Below is a small trained network, with its code and all its weights. Each question gives an input and a target symbol and asks what happens when units are switched off, that is, made to give their printed mean instead of their output.

import numpy as np


def w(rows, s, z=0):
    codes = np.array(rows[::2]) - 128.0
    scale = np.full(codes.shape[1], s)
    scale[-1] = z or s
    return codes * scale


def softmax(a):
    e = np.exp(a - a.max(-1, keepdims=True))
    return e / e.sum(-1, keepdims=True)


def log_softmax(a):
    a = a - a.max(-1, keepdims=True)
    return a - np.log(np.exp(a).sum(-1, keepdims=True))


def net(x, mask):
    ids = ['ΣΦΩαεηξ'.index(c) for c in x.split()]
    T = len(ids)
    res = E[ids] + P[:T]
    u = 0
    for l in range(3):
        r = res
        for j in range(3):
            rows = slice(3 * j, 3 * j + 3)
            q, k, v = (r @ M[l][rows].T for M in (Q, K, V))
            z = softmax(np.where(np.tri(T) > 0, q @ k.T / 3**0.5, -1e9)) @ v
            o = O[l][rows]
            res = res + np.where(mask[u + j], z, o[:, -1]) @ o[:, :-1]
        u += 3
    return log_softmax(res[-1] @ U[:, :-1].T + U[:, -1])


Q, K, V, O = {}, {}, {}, {}
E = w([
[188,82,53],'Σ',
[86,162,251],'Φ',
[160,105,126],'Ω',
[43,170,215],'α',
[154,112,154],'ε',
[98,135,160],'η',
[106,113,91],'ξ',
],0.013)
P = w([
[131,165,154],'0',
[117,182,155],'1',
[169,38,186],'2',
[100,143,108],'3',
[187,71,200],'4',
[83,124,83],'5',
[200,105,207],'6',
[65,108,63],'7',
[216,132,213],'8',
[41,87,55],'9',
[230,160,213],'10',
[5,67,48],'11',
[237,193,176],'12',
[27,52,83],'13',
],0.015)
Q[0] = w([
[191,181,134],'0.h1',
[148,196,111],'0.h1',
[149,49,116],'0.h1',
[129,190,99],'0.h2',
[48,107,50],'0.h2',
[195,102,253],'0.h2',
[134,145,63],'0.h3',
[117,176,154],'0.h3',
[174,53,196],'0.h3',
],0.015)
K[0] = w([
[155,140,89],'0.h1',
[151,168,188],'0.h1',
[120,75,134],'0.h1',
[134,244,126],'0.h2',
[185,76,200],'0.h2',
[41,53,72],'0.h2',
[69,93,136],'0.h3',
[118,192,89],'0.h3',
[248,156,228],'0.h3',
],0.012)
V[0] = w([
[179,163,144],'0.h1',
[139,143,132],'0.h1',
[182,2,159],'0.h1',
[35,74,143],'0.h2',
[142,155,85],'0.h2',
[95,98,98],'0.h2',
[154,122,136],'0.h3',
[74,95,161],'0.h3',
[205,245,115],'0.h3',
],0.0084)
O[0] = w([
[47,132,127,130],'0.h1',
[114,133,93,129],'0.h1',
[83,196,241,188],'0.h1',
[162,74,176,235],'0.h2',
[135,143,183,1],'0.h2',
[125,161,243,81],'0.h2',
[111,171,61,151],'0.h3',
[206,2,4,234],'0.h3',
[157,198,114,81],'0.h3',
],0.0041,0.0025)
Q[1] = w([
[127,66,165],'1.h1',
[153,136,118],'1.h1',
[54,189,83],'1.h1',
[129,185,187],'1.h2',
[125,3,185],'1.h2',
[111,152,103],'1.h2',
[152,155,86],'1.h3',
[128,180,80],'1.h3',
[64,162,122],'1.h3',
],0.013)
K[1] = w([
[69,175,104],'1.h1',
[154,94,113],'1.h1',
[214,230,158],'1.h1',
[71,57,151],'1.h2',
[105,170,58],'1.h2',
[133,186,71],'1.h2',
[160,2,107],'1.h3',
[192,92,22],'1.h3',
[22,139,64],'1.h3',
],0.0086)
V[1] = w([
[212,57,135],'1.h1',
[126,138,168],'1.h1',
[28,192,50],'1.h1',
[87,116,172],'1.h2',
[140,181,94],'1.h2',
[8,107,116],'1.h2',
[65,131,66],'1.h3',
[174,63,176],'1.h3',
[195,180,177],'1.h3',
],0.013)
O[1] = w([
[4,212,73,86],'1.h1',
[179,143,67,177],'1.h1',
[145,31,147,96],'1.h1',
[140,115,126,200],'1.h2',
[104,126,127,80],'1.h2',
[193,30,173,207],'1.h2',
[188,76,164,4],'1.h3',
[60,177,131,222],'1.h3',
[106,173,86,222],'1.h3',
],0.011,0.0043)
Q[2] = w([
[153,138,129],'2.h1',
[185,199,109],'2.h1',
[162,115,75],'2.h1',
[79,90,203],'2.h2',
[82,182,250],'2.h2',
[157,150,199],'2.h2',
[99,117,194],'2.h3',
[181,148,158],'2.h3',
[94,125,233],'2.h3',
],0.011)
K[2] = w([
[42,2,161],'2.h1',
[115,144,142],'2.h1',
[176,165,169],'2.h1',
[103,141,43],'2.h2',
[170,126,61],'2.h2',
[131,98,51],'2.h2',
[158,185,197],'2.h3',
[79,110,163],'2.h3',
[235,194,163],'2.h3',
],0.0095)
V[2] = w([
[82,154,255],'2.h1',
[161,160,173],'2.h1',
[159,172,86],'2.h1',
[175,125,148],'2.h2',
[129,117,83],'2.h2',
[126,87,61],'2.h2',
[97,56,33],'2.h3',
[210,98,120],'2.h3',
[206,157,73],'2.h3',
],0.015)
O[2] = w([
[248,143,89,223],'2.h1',
[222,202,103,175],'2.h1',
[127,135,183,117],'2.h1',
[144,123,161,130],'2.h2',
[104,81,43,104],'2.h2',
[106,110,80,81],'2.h2',
[94,105,127,4],'2.h3',
[88,158,126,127],'2.h3',
[29,71,64,106],'2.h3',
],0.011,0.0043)
U = w([
[35,142,61,139],'Σ',
[226,234,104,35],'Φ',
[85,213,108,164],'Ω',
[227,4,184,62],'α',
[108,244,113,96],'ε',
[130,110,183,173],'η',
[81,2,178,254],'ξ',
],0.0086,0.0057)

Each question gives the input, a string of symbols that net reads in full, and the target symbol t.
The units are the heads (3 rows each of Q, K, V and O). Each row of codes is followed by its name. A weight is (code - 128) times the scale printed after its matrix; where a second scale follows, it is the last column's (O and U).
mask holds one flag per head, layer by layer. A switched-off head (its flag False) gives its mean, the last column of its rows in O, instead of its output. The means were averaged over made-up inputs and are rounded, as every weight is.
A unit's drop is (log p(t) with every unit on - log p(t) with that unit switched off) / (log p(t) with every unit on - log p(t) with every unit switched off).
The circuit of an input: a set's keep is (log p(t) with only the set's units on - log p(t) with every unit switched off) / (log p(t) with every unit on - log p(t) with every unit switched off). Starting from all 9 units, units are removed one at a time, each time the one whose removal leaves the highest keep (on an exact tie, the one counted first), for as long as the keep stays at least 0.8.
circuit, biggest first: the units of the circuit, biggest drop first
most important unit: the unit with the biggest drop
heads that matter: for each layer, one digit per head in row order, 1 if its drop is at least 0.15 and else 0, layers parted by /
input Φ ε Σ, target ε: heads that matter -> 000 / 100 / 000
input η α α ε α Ω Φ α ξ Ω ε, target Ω: most important unit -> 1.h3
input Ω Ω η, target Ω: heads that matter -> 000 / 101 / 000
input Φ α ξ ε Φ ξ Φ ξ, target Φ: heads that matter -> 110 / 101 / 110
input α Φ Φ Ω Φ α Ω ξ α, target ξ: circuit, biggest first -> (0.h2; 2.h1)
input Ω η ε Φ Ω ξ Ω α Φ ξ η, target ξ: heads that matter -> 010 / 101 / 110
input ξ Σ Φ, target Σ: heads that matter -> 000 / 001 / 001
input α Φ Σ, target Φ: heads that matter -> 100 / 000 / 100
input Φ Σ α ε ξ Φ Ω, target Φ: heads that matter -> 100 / 000 / 101
input Ω ξ ξ ξ, target ξ: circuit, biggest first -> (1.h3; 2.h1)
input Φ ε α Ω Ω, target Ω: circuit, biggest first -> (1.h1; 1.h3)
input α α Φ Φ ε, target Φ: heads that matter -> 000 / 000 / 100
input ε ε η, target ε: heads that matter -> 000 / 101 / 000
input Φ ε Ω Ω Φ Φ η, target Φ: circuit, biggest first -> (2.h1)
input ε α η α Φ ε Ω Φ ε Φ α α Ω, target α: heads that matter -> 010 / 110 / 000
input Φ ξ Σ η ξ ξ α, target ξ: circuit, biggest first -> (1.h1; 2.h1)
input Φ Φ ξ ξ ξ α Φ ε α Φ ε α η, target α: circuit, biggest first -> (0.h2; 1.h1)
input ξ Φ ε, target Φ: circuit, biggest first -> (2.h1; 1.h1)
input Ω α Σ Φ Φ Φ, target Φ: circuit, biggest first -> (2.h1; 2.h3)
input Φ Φ Φ ε η ξ, target ξ: most important unit -> 2.h3
